In the rows, zero is written as 128.
Each row of numbers belongs to one of the elements below and depends on some of the facts about them. Some rows are named. Which element is each other row?

Facts:
baskal (teder e) (setrem travem)
baskul (fofatrik c) (deplol legren) (teder h) (grubram 874) (setrem flabru)
baskun (teder e)
bazan (fofatrik d) (deplol tasti) (teder f) (grubram 874) (setrem pezok)
bebrok (fofatrik d) (deplol kibrudus) (teder e) (grubram 925) (setrem modrel)
bradrus (fofatrik a) (teder e) (grubram 726) (setrem grofofo)
bramu (fofatrik c) (teder g) (grubram 697) (setrem giriplar)
brebrudor (fofatrik d) (deplol baskul) (teder h) (grubram 874) (setrem travem)
breder (fofatrik b) (deplol brufluklu, trasto, bazan) (teder g) (grubram 925) (setrem nobrim)
breflakli (fofatrik b) (teder e) (grubram 697) (setrem baskal)
bripla (fofatrik d) (teder i) (grubram 874) (setrem suto)
brofu (fofatrik a) (teder i) (grubram 214) (setrem teler)
brotuti (fofatrik c) (deplol tatrol) (teder i) (grubram 214) (setrem modrel)
brubre (fofatrik c) (teder e) (grubram 925) (setrem magek)
brufluklu (deplol tasti) (teder i)
brukubrus (fofatrik c) (teder g) (grubram 214) (setrem ziskil)
bula (fofatrik d) (teder e) (grubram 214) (setrem tavibra)
deges (fofatrik b) (deplol tasti) (teder h) (grubram 726) (setrem ziskil)
dodram (fofatrik a) (teder h) (grubram 214) (setrem flabru)
druna (fofatrik c) (teder f) (grubram 925) (setrem sutigrul)
druvim (fofatrik b) (teder i) (grubram 925) (setrem sutigrul)
duzum (fofatrik d) (teder f) (grubram 925) (setrem flabru)
fafik (fofatrik b) (teder e) (grubram 925) (setrem magek)
fego (fofatrik a) (deplol rikul, staski) (teder f) (grubram 7) (setrem tuta)
fezik (fofatrik c) (teder e) (grubram 874) (setrem staski)
fisteson (fofatrik b) (teder e) (grubram 925) (setrem grofofo)
fistim (fofatrik c) (teder e) (grubram 7) (setrem tuta)
flabru (deplol numek) (teder f) (setrem grofofo)
flemek (fofatrik a) (deplol tasti, staski) (teder h) (grubram 925) (setrem klurin)
flepori (fofatrik b) (teder f) (grubram 925) (setrem puzi)
flilustal (fofatrik a) (deplol tatrol) (teder h) (grubram 214) (setrem pezok)
flodo (fofatrik a) (teder i) (grubram 925) (setrem baskal)
flonuk (teder e)
floson (fofatrik d) (teder f) (grubram 726) (setrem flonuk)
gabus (fofatrik d) (deplol grofofo) (teder g) (grubram 925) (setrem klaskaler)
gebre (fofatrik d) (deplol suto) (teder e) (grubram 925) (setrem sutigrul)
gifi (fofatrik c) (deplol legren, stadi) (teder e) (grubram 214) (setrem puzi)
giriplar (deplol legren, siga, suto) (teder g) (setrem travem)
greko (fofatrik a) (deplol baskul, gufler) (teder e) (grubram 874) (setrem travem)
greso (fofatrik c) (teder g) (grubram 214) (setrem tuta)
gretras (fofatrik b) (teder e) (grubram 7) (setrem modrel)
grobrer (fofatrik d) (deplol tasti) (teder e) (grubram 726) (setrem flonuk)
grofofo (teder f) (setrem muplan)
gubru (fofatrik c) (deplol klustu) (teder f) (grubram 697) (setrem tavibra)
gufler (fofatrik d) (deplol suto) (teder h) (grubram 7) (setrem baskal)
gutril (fofatrik d) (deplol legren, tasti, lifletrer) (teder g) (grubram 726) (setrem travem)
karur (fofatrik b) (deplol temi) (teder f) (grubram 7) (setrem travem)
kibrudus (fofatrik c) (deplol tasti) (teder i) (grubram 7) (setrem klaskaler)
kidris (fofatrik a) (deplol fezik) (teder g) (grubram 726) (setrem baskal)
klaskaler (teder h) (setrem grofofo)
kleskur (fofatrik b) (deplol kibrudus, pezok) (teder h) (grubram 726) (setrem giriplar)
klodrugri (fofatrik c) (deplol zivipa) (teder e) (grubram 925) (setrem pezok)
klurin (teder e)
klustu (fofatrik c) (teder e) (grubram 7) (setrem muplan)
legren (fofatrik d) (deplol tasti) (teder h) (grubram 214) (setrem muplan)
lifletrer (fofatrik b) (deplol legren) (teder f) (grubram 925) (setrem baskal)
lipi (fofatrik d) (teder h) (grubram 925) (setrem muplan)
lusku (fofatrik b) (teder g) (grubram 925) (setrem brufluklu)
magek (teder h) (setrem zotograk)
magim (fofatrik a) (deplol tasti) (teder e) (grubram 7) (setrem flonuk)
mefles (fofatrik a) (deplol grobrer) (teder f) (grubram 925) (setrem baskal)
mibrak (fofatrik d) (teder e) (grubram 7) (setrem magek)
minar (fofatrik a) (teder e) (grubram 726) (setrem brufluklu)
modrel (teder e)
motrik (fofatrik a) (deplol klaskaler) (teder e) (grubram 214) (setrem stadi)
munes (fofatrik b) (teder h) (grubram 925) (setrem tuta)
muplan (teder e)
muplok (fofatrik d) (teder h) (grubram 925) (setrem klurin)
murosul (fofatrik c) (teder h) (grubram 214) (setrem staski)
namus (fofatrik c) (teder g) (grubram 697) (setrem modrel)
nekler (fofatrik c) (teder g) (grubram 925) (setrem modrel)
nobrim (deplol tasti) (teder e) (setrem baskun)
numek (teder e) (setrem staski)
nurok (fofatrik a) (deplol brebrudor) (teder e) (grubram 697) (setrem puzi)
nuto (fofatrik d) (deplol gretras) (teder e) (grubram 7) (setrem baskal)
peve (fofatrik a) (deplol gretras, flilustal) (teder e) (grubram 7) (setrem grofofo)
pezok (deplol travem, suto) (teder f)
plaskor (fofatrik a) (teder i) (grubram 7) (setrem numek)
puzi (teder f) (setrem staski)
rarir (fofatrik a) (deplol baskul) (teder f) (grubram 925) (setrem puzi)
ribro (fofatrik c) (deplol karur, giriplar) (teder f) (grubram 214) (setrem flabru)
rikul (fofatrik a) (teder e) (grubram 7) (setrem baskal)
saflir (fofatrik c) (deplol gufler, floson) (teder f) (grubram 7) (setrem modrel)
selin (fofatrik b) (teder g) (grubram 7) (setrem grofofo)
sifa (fofatrik a) (teder i) (grubram 925) (setrem brufluklu)
siga (fofatrik d) (deplol kibrudus) (teder g) (grubram 697) (setrem tavibra)
sigigren (fofatrik b) (deplol gufler) (teder e) (grubram 726) (setrem zotograk)
skatrim (fofatrik a) (deplol gubru, tatrol) (teder g) (grubram 7) (setrem trasti)
skege (fofatrik b) (deplol siga) (teder g) (grubram 925) (setrem travem)
skerukel (fofatrik c) (teder e) (grubram 874) (setrem modrel)
skezustal (fofatrik a) (teder i) (grubram 874) (setrem brufluklu)
soflo (fofatrik b) (teder h) (grubram 7) (setrem baskal)
stadi (teder g) (setrem zotograk)
staski (teder f)
stozeplem (fofatrik b) (deplol tasti) (teder h) (grubram 726) (setrem trasti)
stugis (fofatrik d) (teder e) (grubram 726) (setrem flabru)
supi (fofatrik a) (teder e) (grubram 726) (setrem baskun)
sutigrul (teder i) (setrem pezok)
suto (deplol grobrer) (teder h) (setrem staski)
tasti (fofatrik a) (teder i) (grubram 726) (setrem zotograk)
tatrol (fofatrik b) (deplol legren) (teder e) (grubram 925) (setrem grofofo)
tavibra (deplol grobrer, giriplar, druvim) (teder h)
tedril (fofatrik b) (teder g) (grubram 925) (setrem tuta)
teler (teder e) (setrem modrel)
telibrek (fofatrik a) (deplol druvim) (teder e) (grubram 925) (setrem travem)
temi (fofatrik b) (deplol baskal) (teder i) (grubram 214) (setrem baskal)
trafubrak (fofatrik b) (teder g) (grubram 925) (setrem flonuk)
trasti (deplol giriplar, tasti) (teder e) (setrem zotograk)
trasto (fofatrik b) (deplol zivipa) (teder i) (grubram 925) (setrem tuta)
travem (deplol modrel) (teder f)
trulol (fofatrik d) (teder f) (grubram 7) (setrem travem)
tuta (teder g) (setrem muplan)
vepepi (fofatrik a) (deplol sifa) (teder g) (grubram 925) (setrem modrel)
vitam (fofatrik c) (teder h) (grubram 214) (setrem travem)
zado (fofatrik a) (teder e) (grubram 7) (setrem modrel)
zela (fofatrik c) (teder g) (grubram 726) (setrem muplan)
ziskil (deplol flilustal) (teder i)
zivipa (fofatrik b) (deplol legren, baskul) (teder e) (grubram 925) (setrem giriplar)
zizubun (fofatrik c) (teder i) (grubram 925) (setrem muplan)
zotograk (teder f)
zupoban (fofatrik c) (teder f) (grubram 925) (setrem staski)

Known rows:
[122 114 105 148  92 129 120 132 120 136 105 141 120]: selin
[129 127 182 136 125  93 155 128 123 127 123 133 138]: tavibra
[122 122 131 138 112 126 132 130 120 143  93 131 123]: fego
[143 131 116 118 116 145 136 127 114 116 158 129 131]: brubre
[128 126 162 145  91 127 159 129  76 134 148 128 142]: namus
[139 124 199 153 102 117 154 125 109 112 163 145 134]: magek
[115 133 109 137 107  99 129 127  91 147 114 107 145]: skege
[131 130 133 145  92 105 157 130 110 141 117 111 141]: vepepi
[138 111 130 125  90 111 108 133 133 130 120 142 113]: duzum
[125 119 145 129 107  98 121 131 132 133  88 130 113]: ribro
[133 130 114 118 143 149 128 130 140 138 154 132 130]: fezik
[131 137 112 115 137 141 136 127 111 118 120 115 127]: motrik
[125 134 135 131 172 144 125 124 173 104 160 129 126]: sutigrul
[112 127 125 137 113 129 125 125  69 135 144 126 148]: bramu
[118 143 133 137 177 127 128 122 173 115 131 110 118]: ziskil
[134 136 107 128 154 124 119 126 166 123 154 128 129]: druvim
[140 128 148 132 109  66 157 128 121 141 128 134 144]: flemek
[132 137 115 127 150 139 126 125 160 125 154 129 135]: skezustal
[126 128 125 119 157 165 121 127 134 107 152 129 120]: baskun
[124 131 120 142 100 100 154 130 119 144 112 108 137]: breder
[133 143 113 141 152 129 123 127 158 121 122 110 125]: brotuti
[121 132 135 168  89 140 166 130  80 139 101 112 139]: skatrim
[119 116 147 146 105 124 131 129 125 119 128 133 113]: tuta
[132 126 154 124 124 121  90 137 146 110  81 115  94]: tatrol
[116 133 101 100 182 124 145 125 147 115 141 120 124]: nobrim
[121 124  95 122 130 138 115 130 131 121  91 120 105]: peve
[120 139 155 115 165 131 141 130 130 134 129 121 124]: nurok
[115 136  89 109 206 110 140 122 187 117 146 118 129]: brufluklu
[135 116  95 114 128 136  81 129 156 105 110 134  95]: stugis
[116 133 145 144 102 104 166 126  83 144 129 112 146]: siga
[116 129 160 111 120 119 125 128  86 153  95 135 164]: gufler
[117 134 180 122 135 123 160 128 117 132 120 120 137]: pezok

Rows to name:
[127 124 111 136 122 161 121 127  94 144 131 141 141] -> trulol
[117 139 130  95 141 133 105 130 104 133 112 111 137] -> greko
[120 129  66 115 151 187  97 123  98 124 133 124 136] -> rikul
[111 128  93 126 121 115 120 132 112 137  92 109 139] -> gutril
[141 132  59 112 174 122 133 121 184 116 157 132 132] -> tasti
[145 121 167 144  92 100 138 127 121 134 150 144 137] -> muplok
[119 131 113 107 126 101 110 126  94 144 116 121 150] -> mefles
[130 118 187 126 117  86 124 137 159 124  87 140 120] -> legren
[121 132  74  99 165 144 145 127 127 138 118 123 131] -> magim
[125 129 115 111 137 104 173 127 120 153 143 124 145] -> bazan
[133 136 111 112 140 118 143 125 121 132 132 114 126] -> bebrok
[127 131 196 134  99  98 121 132  97 143 110 126 146] -> brebrudor
[130 125 163 144 119 136 150 125 114 118 158 138 132] -> zotograk
[136 124 136 138 102 108 122 125 106 134 144 144 143] -> vitam
[136 126 114 123 148 125 103 128 178 115 139 133 118] -> zizubun
[133 131 127 135 112  91 129 123 106 142 115 129 143] -> kleskur
[134 133 171 139 121 121 149 135 153 146  98 121 124] -> rarir
[117 131 119 139 123 138 134 124  88 147 107 121 140] -> karur
[124 119 122 136  92  90 126 133 129 131  91 118 118] -> gabus
[132 130 150 143 112 146 159 130 108 145 107 127 139] -> saflir

Now the same elements, written a new way:
Some elements and their rows:
[113  81 137 148 152 123  77 101 146 111 115 118 121  92 117]: brukubrus
[118 167  80 121  79 130 116 129 130 119 130 130 120 119 172]: brofu
[ 92 100 184 139 159 158 159 116 162  89 116  84 109 127  76]: ribro
[111 156 145 124 105 145 146 133 144 110 132 111 110 138 136]: legren
[114 145 100 122 102 109 116 152 144  89 140 140 155 138 132]: nurok
[113 151 111 135 113 118 127 115 151 153 127 126 102 121 169]: mibrak
[107 147 108 125 118 136 142 117 126 112 121 114 115 120 158]: klustu
[107 163 111 126 123 132 168 104 141  97 114 106 114 129 135]: peve
[140 142  99 121 132 115 151 140 118 150 125 141 144 138 139]: supi
[149 100 125 141 183  88 111  85 129 132 120 148 154 130  84]: gutril
[146 139  99 125 133 108 151 141 115 148 124 143 143 140 143]: minar
[154 168  74 125 119 110 154 139 117 161 120 154 129 140 158]: tasti
[133  80 118 148 190 110 136 117 123 136  94 133 145 115  90]: zela
[144 150 100 119 126 103 157 133 121 147 128 144 145 143 128]: grobrer
[132 136 101 142 117 128 120 154 137 120 125 147 136 147 148]: skerukel
[146 151 108 143 116 125 118 127 137 101 134 158 140 170 131]: greko
[145 100 195 119 155 128 111  89 136 117 166 126 123 154  88]: mefles
[128 180  82 127  97 136 162 129 122 117 109 117 123 128 140]: trasto
[123  86 130 141 164 110  88 105 133 131 110 130 133  92 106]: lusku
[121  86 193 129 150 125 120 135 149 146 142 114 128 123 107]: druna
[126  95 130 140 156 100  96  90 152 120 110 120 135 103  91]: breder
[140  98 135 138 160 104  87  77 133 117 123 130 137 114  88]: skege
[137 152 112 135 112 127 128 126 140 158 122 136 115 117 154]: brubre
[129 142 143 112 103 133 144 140 129 140 145 126 119 136 136]: muplok
[142  91 194 126 154 130 118 130 135 136 149 124 134 142  86]: travem
[131  13 203 159 150 206 183 159  94 144 122 152 139  62 152]: grofofo
[146 156 112 119 105 114 130 134 139 135 129 142 137 128 116]: nobrim
[153  91 133 144 164 113  88  90 124 124 116 142 137 110  84]: giriplar
[146 164  80 122  91 121 129 145 110 144 122 150 135 123 146]: sutigrul
[131  93 192 125 152 125 122 145 151 144 136 122 136 131  85]: pezok
[143 158 140 109  98 119 144 147 140 138 142 139 132 147 114]: tavibra
[140 149 105 129 112 134 146 144 115 133 115 133 135 126 123]: muplan

Rows to name:
[102 138 142 106  93 138 125 152 132 111 155 116 126 128 151] -> murosul
[117 153 147 122  92 133 129 136 149 122 148 119 119 135 149] -> flilustal
[101 186  79 126 112 149 180 115 119  95 105 108 105 121 148] -> kibrudus
[134  81 130 158 171 128  68  91 122 100 124 143 128 136 113] -> bramu
[132  89 127 154 169 122 115 117 124 126  91 125 137  92  82] -> tuta
[123 181  81 122  79 115 121 118 145 110 130 133 118 124 156] -> brotuti
[119 155 133 149 125 161 184 159 137  94 107 116 118 165 110] -> baskul
[127 148 139  98 100 120 143 166 126 134 146 135 151 140 113] -> suto
[142 143 110 138 119 144 107 113 105 100 142 147 124 164 152] -> breflakli
[149 162 112 135 103 115 124 129 151 148 127 146 127 129 124] -> trasti
[115 107 133 148 159  98  91  79 177 138 115 117 115  98 112] -> skatrim
[119 139 147 116 103 146 119 127 125 119 151 124 111 146 157] -> vitam
[131  79 182 122 172 116 141 141 143 157 142 133 144 142  99] -> floson
[103 157  73 102  90 115 128 132 114 109 142 118 141 118 177] -> plaskor
[141  90 134 155 160 112  89 112 146 153 100 136 132  92  97] -> stadi
[144 148 144 125 103 137 139 151 138 163 133 144 120 134 135] -> magek

